Here is a tiny trained network, its code and every weight. The questions are about switching its units off for an input and a class, where a switched-off unit gives its printed mean instead of its output.

import numpy as np


def w(rows, s, z=0):
    codes = np.array(rows[::2]) - 128.0
    scale = np.full(codes.shape[1], s)
    scale[-1] = z or s
    return codes * scale


def norm(h):
    return h / np.sqrt((h * h).mean(-1, keepdims=True) + 1e-5)


def f(y):
    return y / 2 * (1 + np.tanh(0.7978845608 * (y + 0.044715 * y**3)))


def log_softmax(a):
    a = a - a.max(-1, keepdims=True)
    return a - np.log(np.exp(a).sum(-1, keepdims=True))


def net(x, mask):
    res = np.array(x, float).reshape(1, 3) / 4 @ E
    u = 0
    for l in range(4):
        y = f(norm(res) @ A[l][:, :-1].T + A[l][:, -1])
        res = res + np.where(mask[u : u + 7], y, B[l][:, -1]) @ B[l][:, :-1]
        u += 7
    return log_softmax(norm(res)[-1] @ U[:, :-1].T + U[:, -1])


A, B = {}, {}
E = w([
[124,199,255,141],'x0',
[161,206,57,178],'x1',
[126,92,137,222],'x2',
],0.0041)
A[0] = w([
[35,57,186,59,5],'L0N0',
[59,62,137,254,58],'L0N1',
[64,134,79,131,105],'L0N2',
[142,139,125,10,46],'L0N3',
[151,21,97,108,67],'L0N4',
[79,44,169,104,33],'L0N5',
[108,76,160,65,34],'L0N6',
],0.0077,0.0022)
B[0] = w([
[162,129,135,254,249],'L0N0',
[210,137,116,38,253],'L0N1',
[119,138,162,113,147],'L0N2',
[181,124,142,66,207],'L0N3',
[86,118,165,149,242],'L0N4',
[158,138,107,204,202],'L0N5',
[178,83,132,185,175],'L0N6',
],0.0094,0.0022)
A[1] = w([
[172,78,112,132,103],'L1N0',
[60,43,57,106,107],'L1N1',
[122,120,152,126,15],'L1N2',
[91,113,104,124,87],'L1N3',
[144,166,209,136,253],'L1N4',
[108,255,38,122,144],'L1N5',
[172,166,110,213,144],'L1N6',
],0.0078,0.0038)
B[1] = w([
[138,232,127,84,152],'L1N0',
[46,188,138,116,164],'L1N1',
[140,139,146,143,98],'L1N2',
[137,165,177,151,111],'L1N3',
[66,83,27,112,254],'L1N4',
[184,1,213,242,241],'L1N5',
[159,92,62,65,205],'L1N6',
],0.0056,0.0046)
A[2] = w([
[30,186,100,64,116],'L2N0',
[162,108,46,3,235],'L2N1',
[20,225,225,169,99],'L2N2',
[115,101,98,167,128],'L2N3',
[57,88,222,124,252],'L2N4',
[252,186,105,33,163],'L2N5',
[2,236,209,123,136],'L2N6',
],0.0054,0.0022)
B[2] = w([
[154,145,146,254,160],'L2N0',
[70,94,165,90,255],'L2N1',
[51,92,168,115,124],'L2N2',
[77,123,107,133,170],'L2N3',
[79,89,93,131,177],'L2N4',
[178,18,80,31,202],'L2N5',
[31,97,158,121,148],'L2N6',
],0.0057,0.0033)
A[3] = w([
[89,153,243,132,211],'L3N0',
[2,132,43,200,110],'L3N1',
[104,172,151,226,113],'L3N2',
[168,147,155,60,73],'L3N3',
[126,111,52,122,252],'L3N4',
[89,227,41,105,194],'L3N5',
[127,127,144,167,121],'L3N6',
],0.0061,0.0022)
B[3] = w([
[159,10,2,218,135],'L3N0',
[41,233,136,60,242],'L3N1',
[192,79,124,51,162],'L3N2',
[140,121,81,90,112],'L3N3',
[38,145,225,110,254],'L3N4',
[77,2,125,164,100],'L3N5',
[106,59,184,124,145],'L3N6',
],0.0035,0.0027)
U = w([
[172,81,136,226,181],'0',
[146,97,127,45,203],'1',
[7,136,135,146,180],'2',
[123,110,150,140,193],'3',
[131,183,144,138,46],'4',
[140,212,136,139,36],'5',
[138,204,130,141,25],'6',
[137,190,130,141,2],'7',
],0.016,0.0065)

Each question gives the input, the list of numbers given to net, and the class t.
The units are the neurons (one row each of A and B). Each row of codes is followed by its name. A weight is (code - 128) times the scale printed after its matrix; where a second scale follows, it is the last column's (A, B and U).
mask holds one flag per neuron, layer by layer. A switched-off neuron (its flag False) gives its mean, the last column of its row in B, instead of its output. The means were averaged over made-up inputs and are rounded, as every weight is.
A unit's drop is (log p(t) with every unit on - log p(t) with that unit switched off) / (log p(t) with every unit on - log p(t) with every unit switched off).
The circuit of an input: a set's keep is (log p(t) with only the set's units on - log p(t) with every unit switched off) / (log p(t) with every unit on - log p(t) with every unit switched off). Starting from the 12 units with the biggest drops (on a tie, the unit counted first), units are removed one at a time, each time the one whose removal leaves the highest keep (on an exact tie, the one counted first), for as long as the keep stays at least 0.8.
circuit, biggest first: the units of the circuit, biggest drop first
most important unit: the unit with the biggest drop
k most important neurons: the k neurons with the biggest drops, biggest first
k most important neurons of layer l: the k neurons of layer l with the biggest drops, biggest first
drop of u: that unit's drop, to one decimal
input [-5,8,-4], class 0: circuit, biggest first -> (L1N5)
input [-5,-6,-5], class 0: 2 most important neurons of layer 0 -> (L0N0, L0N1)
input [7,8,-3], class 0: 2 most important neurons of layer 1 -> (L1N5, L1N1)
input [7,-7,-7], class 0: 3 most important neurons -> (L0N6, L0N3, L1N1)
input [-5,5,-4], class 0: 3 most important neurons -> (L1N5, L0N1, L1N4)
input [-7,1,5], class 2: 3 most important neurons -> (L1N1, L0N4, L0N3)
input [3,-7,-7], class 0: 3 most important neurons -> (L0N0, L0N6, L0N1)
input [-6,-6,-3], class 0: 2 most important neurons -> (L0N0, L0N6)
input [6,6,-8], class 1: 3 most important neurons of layer 0 -> (L0N0, L0N3, L0N5)
input [-6,-4,1], class 2: 2 most important neurons -> (L1N5, L0N4)
input [-5,-6,-6], class 0: 4 most important neurons -> (L0N0, L0N6, L0N1, L0N4)
input [7,7,-6], class 0: 2 most important neurons -> (L1N5, L0N4)
input [-6,3,7], class 1: 2 most important neurons -> (L0N1, L1N4)
input [5,5,6], class 1: most important unit -> L1N6
input [-6,-6,2], class 0: 4 most important neurons -> (L0N0, L0N5, L0N6, L1N4)
input [6,4,-1], class 2: 2 most important neurons -> (L1N4, L3N1)
input [-6,-3,5], class 2: 3 most important neurons of layer 0 -> (L0N4, L0N3, L0N0)
input [-1,-1,7], class 1: drop of L0N1 -> 1.4
input [-6,-2,3], class 2: drop of L0N4 -> 0.1
input [0,-2,7], class 1: circuit, biggest first -> (L0N1)
input [-7,2,2], class 2: drop of L3N3 -> 0.0
